Input: array([-5.034, -5.312, -4.265,  7.826, -4.236, -1.329, -7.453])
Output: -1.329
Input: array([ 1.011,  6.519, -6.985,  1.379])
Output: -6.985
Input: array([-1.851,  6.398,  4.803, -4.281, -3.472,  0.165,  1.505])
Output: 0.165
Input: array([6.051, 7.170, 3.699, 3.362])
Output: 3.699
Input: array([-5.886, -3.971,  0.650, -1.554,  4.209, -0.022,  1.870])
Output: -0.022
Input: array([-0.052,  4.366, -5.691, -2.439, -1.093])
Output: -2.439
---
[ 2.443 -1.074  3.338 -5.925 -4.472  1.358 -6.521] ⇒ 1.358
[-5.665 -2.235 -1.479 -7.644 -0.694  3.223  6.314] ⇒ 3.223
[-5.263  6.441  0.125  0.625] ⇒ 0.125
[-7.407 -3.244 -6.402  6.246  3.606  7.394  4.511] ⇒ 7.394
[ 6.920  2.649  0.201  5.021 -0.416  3.503] ⇒ -0.416
[ 2.092 -2.385  7.564 -6.129] ⇒ 7.564
---
array([[-0.938,  2.011, -7.034, -3.608, -2.555],
       [ 6.188,  6.538,  5.343,  5.522,  4.994],
       [-1.023, -0.136, -1.154,  2.043,  0.297]]) --> -2.555

array([[ 0.240, -2.191,  0.285,  4.188, -1.377,  6.737],
       [-1.859, -2.191,  0.285, -0.967,  4.584, -0.475],
       [-1.859, -2.191,  0.285, -0.967, -1.377, -0.868]]) --> 6.737

array([[ 2.350,  0.310,  3.338, -5.721,  2.321],
       [-5.868, -0.967, -3.244,  2.730,  1.767],
       [-7.490, -4.197, -7.185, -4.760, -6.662]]) --> 2.321

array([[ 4.011, -2.914, -1.814,  0.114, -0.112,  3.426,  1.873],
       [ 0.239, -0.116,  1.079, -1.380, -1.605, -5.541, -4.011],
       [-5.464,  0.916,  0.502,  3.210,  1.070, -6.539,  1.312]]) --> 1.873

array([[-0.945,  0.163,  0.607, -0.015, -1.330,  7.687,  1.483],
       [ 7.398, -3.491, -1.615, -0.292,  0.897, -2.613,  3.070],
       [-1.283,  0.470, -1.634, -0.654, -3.008,  1.204, -0.989]]) --> 1.483

array([[-2.288,  1.240, -2.148,  0.696,  0.848, -1.637,  2.622],
       [ 4.793, -1.361,  6.417,  1.111,  0.579,  6.356, -2.310],
       [-2.454,  2.666, -4.520,  2.102,  2.453, -4.386,  1.194]]) --> 2.622

array([[-1.457,  0.819,  2.795,  1.742,  7.777],
       [ 4.101,  3.073, -1.196,  4.637,  1.957],
       [ 2.575, -3.365,  2.128, -2.429,  4.255]]) --> 7.777

array([[ 1.444, -1.572, -3.199,  3.779],
       [ 2.759,  1.767,  6.088, -3.599],
       [ 6.366, -1.577,  3.052, -3.489]]) --> 3.779
---
Input: [-3.620,  1.668,  1.385,  5.627, -3.067]
Output: 1.385, 5.627
Input: [ 1.813,  4.578, -6.950,  0.028,  5.673]
Output: -6.950, 5.673
Input: [ 0.914, -6.988, -3.768,  0.856,  1.872,  2.166, -1.583]
Output: 0.856, 2.166
Input: [5.670, 3.348, 2.758, 1.169, 2.507, 4.607, 2.460]
Output: 1.169, 5.670
Input: [ 2.490, -0.263, -6.749, -3.676, -0.309,  0.836, -3.247]
Output: -3.676, 2.490
Input: [ 0.144, -1.196,  5.719,  5.825,  1.913]
Output: 5.719, 5.825
---
array([ 10, 566, 909, 937, 260]) → 10, 260

array([[ 12,   2,  -4,  27, -18,  -7,  22],
       [-11, -34,  -9, -20,  45,  32,  -4],
       [ -4, -18, -20, -13,  16,  17,   5]]) → 12, 5

array([-840,  107, -405,  594,  -93,   24, -605]) → -840, -605

array([[312, 258, 513, 167, 472],
       [504, 310, 414, 366, 652],
       [988, 943, 443, 985, 756]]) → 312, 756

array([[-849,  -72,  749, -530],
       [-682,  228,  156,  -71]]) → -849, -71

array([[54, 96, 93,  3, 68],
       [ 9, 57, 91, 60, 31],
       [93, 29, 57, 65, 34]]) → 54, 34

array([17, 65, 14, 76, 41, 46, 43]) → 17, 43

array([699, 851, 766,  74, 432, 340, 637]) → 699, 637

array([[ 62, 220,  80,  56, 243],
       [ 42,  53, 220,  40,  90]]) → 62, 90

array([[606, 577, 421, 953, 653, 652],
       [504, 442, 436, 181, 420, 633],
       [328, 428, 522, 357, 290, 826]]) → 606, 826
---
[0.14, -0.04, 0.01, -0.09, -0.19, -0.05, 0.09] -> 0.14, 0.09
[-10.8, -14.1, -19.6, 18.9, -12.0, -15.6] -> -10.8, -15.6
[[-35.005, -170.383, 3.906, -126.687, 34.755], [-173.870, -211.424, -149.744, 46.265, 210.248]] -> -35.005, 210.248
[62.38, 53.71, 49.98, -44.53, 147.33, -129.74, -122.21] -> 62.38, -122.21
[74.3, 149.6, -174.8, -95.2, 55.0] -> 74.3, 55.0
[5.9, -18.2, -10.1, -17.3, 9.7] -> 5.9, 9.7
---
array([[-3.340, -4.891,  4.200,  1.055, -0.371, -3.434, -2.239],
       [-5.799,  5.673, -3.065, -6.588, -6.388, -6.883,  0.957],
       [ 1.454, -6.284,  5.665,  4.963, -1.825,  6.624,  2.814]]) out 6.624

array([[ 0.372, -7.394,  2.200, -1.450,  0.126,  0.124,  0.228],
       [ 0.127,  0.562,  2.705,  2.075, -1.509,  0.303, -0.765],
       [ 0.439,  2.165, -1.636,  0.178,  5.422, -0.094,  0.218]]) out -0.094

array([[-0.848,  5.056,  5.472, -1.884],
       [-4.012, -1.444, -1.802, -2.472],
       [ 0.461, -4.397, -5.984,  1.267]]) out -5.984

array([[-3.604,  3.852,  7.324,  0.953,  0.543],
       [-1.168, -0.581,  2.405, -0.858,  0.374],
       [-0.343, -1.530,  1.310,  1.336, -0.842]]) out 1.336

array([[ 0.268,  1.776, -0.716,  1.173,  5.721],
       [ 4.326,  4.905,  2.341,  5.877, -3.391],
       [ 2.501, -2.235,  5.810,  0.673, -5.787]]) out 0.673

array([[ 3.895,  4.655, -0.171,  1.624, -2.653, -2.883, -1.882],
       [-5.610, -1.379,  3.854,  1.044,  4.834, -0.289,  5.075],
       [-2.316,  2.640,  4.854,  4.430,  3.406, -1.350,  4.518]]) out -1.350

array([[-2.416, -3.982,  0.641, -4.372, -0.148, -1.305],
       [ 5.613,  1.331, -4.419,  3.314,  0.491, -1.932],
       [ 2.636, -4.353, -2.396, -2.709, -1.841, -1.381]]) out -1.841
---
[5, 84, 35, 52] ans = 35
[231, 16, 66, 19] ans = 19
[32, 67, 142, 195] ans = 67
[1, 5, 6, 9] ans = 5
[5, 8, 0, 1] ans = 1
[7, 3, 1, 5] ans = 3
[-594, 512, 40, 740] ans = 40
[-32, -17, 41, -2] ans = -17
---
[[-1.90 -1.91 -0.52  1.43 -1.75]
 [ 0.61 -0.59 -0.46 -0.72 -0.04]] ans = -0.52

[[  77.5  -28.0   93.2  111.3   69.2    7.8]
 [ 112.2  122.4  -26.3   -5.0   89.0   -3.6]
 [  21.1  234.9  -51.8 -126.1   10.4   24.3]] ans = 111.3

[-0.157 -0.034  0.051  0.127] ans = -0.034

[ 0.154  0.115 -0.148  0.070  0.124] ans = -0.148

[  51.3  -13.8  174.9  164.3 -123.7] ans = 174.9

[ 1.8 -1.9  0.5  1.6  1.3 -0.5] ans = 1.6
